Here is a tiny trained network, its code and every weight. The questions are about switching its units off for an input and a target symbol, where a switched-off unit gives its printed mean instead of its output.

import numpy as np


def w(rows, s, z=0):
    codes = np.array(rows[::2]) - 128.0
    scale = np.full(codes.shape[1], s)
    scale[-1] = z or s
    return codes * scale


def norm(h):
    return h / np.sqrt((h * h).mean(-1, keepdims=True) + 1e-5)


def softmax(a):
    e = np.exp(a - a.max(-1, keepdims=True))
    return e / e.sum(-1, keepdims=True)


def log_softmax(a):
    a = a - a.max(-1, keepdims=True)
    return a - np.log(np.exp(a).sum(-1, keepdims=True))


def net(x, mask):
    ids = ['ΣΦζηλμτψ'.index(c) for c in x.split()]
    T = len(ids)
    res = E[ids] + P[:T]
    u = 0
    for l in range(2):
        r = norm(res)
        for j in range(3):
            rows = slice(2 * j, 2 * j + 2)
            q, k, v = (r @ M[l][rows].T for M in (Q, K, V))
            z = softmax(np.where(np.tri(T) > 0, q @ k.T / 2**0.5, -1e9)) @ v
            o = O[l][rows]
            res = res + np.where(mask[u + j], z, o[:, -1]) @ o[:, :-1]
        u += 3
    return log_softmax(norm(res)[-1] @ U[:, :-1].T + U[:, -1])


Q, K, V, O = {}, {}, {}, {}
E = w([
[252,178,106],'Σ',
[135,165,156],'Φ',
[186,107,122],'ζ',
[94,79,25],'η',
[135,131,149],'λ',
[79,116,21],'μ',
[173,122,105],'τ',
[63,99,148],'ψ',
],0.024)
P = w([
[88,45,184],'0',
[194,174,83],'1',
[90,89,140],'2',
[172,169,88],'3',
[95,102,119],'4',
[167,174,82],'5',
[102,102,114],'6',
[168,175,82],'7',
[246,92,149],'8',
[167,179,80],'9',
[244,89,148],'10',
[164,177,80],'11',
],0.013)
Q[0] = w([
[164,2,179],'L0H1',
[129,101,134],'L0H1',
[103,37,93],'L0H2',
[161,183,76],'L0H2',
[203,109,136],'L0H3',
[124,42,157],'L0H3',
],0.049)
K[0] = w([
[1,129,141],'L0H1',
[116,123,136],'L0H1',
[86,130,96],'L0H2',
[159,122,110],'L0H2',
[174,124,131],'L0H3',
[126,82,163],'L0H3',
],0.079)
V[0] = w([
[92,137,109],'L0H1',
[55,135,140],'L0H1',
[2,146,102],'L0H2',
[125,90,164],'L0H2',
[48,214,213],'L0H3',
[11,86,27],'L0H3',
],0.0083)
O[0] = w([
[131,170,97,109],'L0H1',
[178,196,15,65],'L0H1',
[180,23,204,103],'L0H2',
[158,162,117,98],'L0H2',
[196,35,198,4],'L0H3',
[33,75,254,129],'L0H3',
],0.0077,0.0042)
Q[1] = w([
[189,141,81],'L1H1',
[131,52,110],'L1H1',
[88,208,147],'L1H2',
[70,210,169],'L1H2',
[164,199,252],'L1H3',
[147,133,145],'L1H3',
],0.04)
K[1] = w([
[154,135,90],'L1H1',
[137,65,127],'L1H1',
[152,198,92],'L1H2',
[131,226,75],'L1H2',
[55,64,254],'L1H3',
[112,119,170],'L1H3',
],0.058)
V[1] = w([
[91,48,148],'L1H1',
[144,61,6],'L1H1',
[136,43,94],'L1H2',
[98,133,238],'L1H2',
[142,93,88],'L1H3',
[103,105,149],'L1H3',
],0.017)
O[1] = w([
[207,100,70,118],'L1H1',
[139,253,95,254],'L1H1',
[75,115,159,156],'L1H2',
[100,250,104,80],'L1H2',
[92,132,137,184],'L1H3',
[169,175,103,48],'L1H3',
],0.015,0.0054)
U = w([
[171,180,221,170],'Σ',
[180,116,202,254],'Φ',
[71,167,204,138],'ζ',
[145,136,7,47],'η',
[254,137,95,153],'λ',
[82,115,42,109],'μ',
[38,166,116,47],'τ',
[191,80,69,224],'ψ',
],0.023,0.0094)

Each question gives the input, a string of symbols that net reads in full, and the target symbol t.
The units are the heads (2 rows each of Q, K, V and O). Each row of codes is followed by its name. A weight is (code - 128) times the scale printed after its matrix; where a second scale follows, it is the last column's (O and U).
mask holds one flag per head, layer by layer. A switched-off head (its flag False) gives its mean, the last column of its rows in O, instead of its output. The means were averaged over made-up inputs and are rounded, as every weight is.
A unit's drop is (log p(t) with every unit on - log p(t) with that unit switched off) / (log p(t) with every unit on - log p(t) with every unit switched off).
The circuit of an input: a set's keep is (log p(t) with only the set's units on - log p(t) with every unit switched off) / (log p(t) with every unit on - log p(t) with every unit switched off). Starting from all 6 units, units are removed one at a time, each time the one whose removal leaves the highest keep (on an exact tie, the one counted first), for as long as the keep stays at least 0.8.
units of the circuit, in order: the units of the circuit, biggest drop first
most important unit: the unit with the biggest drop
heads that matter: for each layer, one digit per head in row order, 1 if its drop is at least 0.15 and else 0, layers parted by /
drop when u is switched off: that unit's drop, to one decimal
input ψ Φ η, target η: units of the circuit, in order	[L1H1 L1H2]
input η η ζ μ τ, target τ: heads that matter	001 / 000
input λ η μ ψ, target Φ: most important unit	L0H3
input Φ Φ ζ, target ζ: units of the circuit, in order	[L1H1 L0H3]
input λ μ η μ η τ λ ζ, target η: units of the circuit, in order	[L0H3 L0H2 L1H1 L1H2]
input μ Φ μ ψ ζ ψ Σ, target Σ: units of the circuit, in order	[L1H1 L1H2 L0H2]
input Φ η Σ, target Σ: heads that matter	110 / 111
input Σ Φ Φ ψ Φ, target ψ: heads that matter	001 / 100
input η Σ μ μ ζ Φ μ τ λ, target λ: heads that matter	111 / 010
input ζ Σ ψ, target ψ: heads that matter	101 / 101
input μ ζ μ η η Φ ψ μ λ, target λ: units of the circuit, in order	[L0H2 L1H2]
input η ψ η ζ μ Σ Φ ψ, target Φ: heads that matter	001 / 100
input λ μ τ, target τ: drop when L0H1 is switched off	0.3
input Φ Σ μ ζ, target η: most important unit	L0H3
input Σ μ ψ μ τ ψ μ λ, target ζ: drop when L1H2 is switched off	0.3
input μ μ ψ η μ λ λ η λ, target η: drop when L0H2 is switched off	0.2
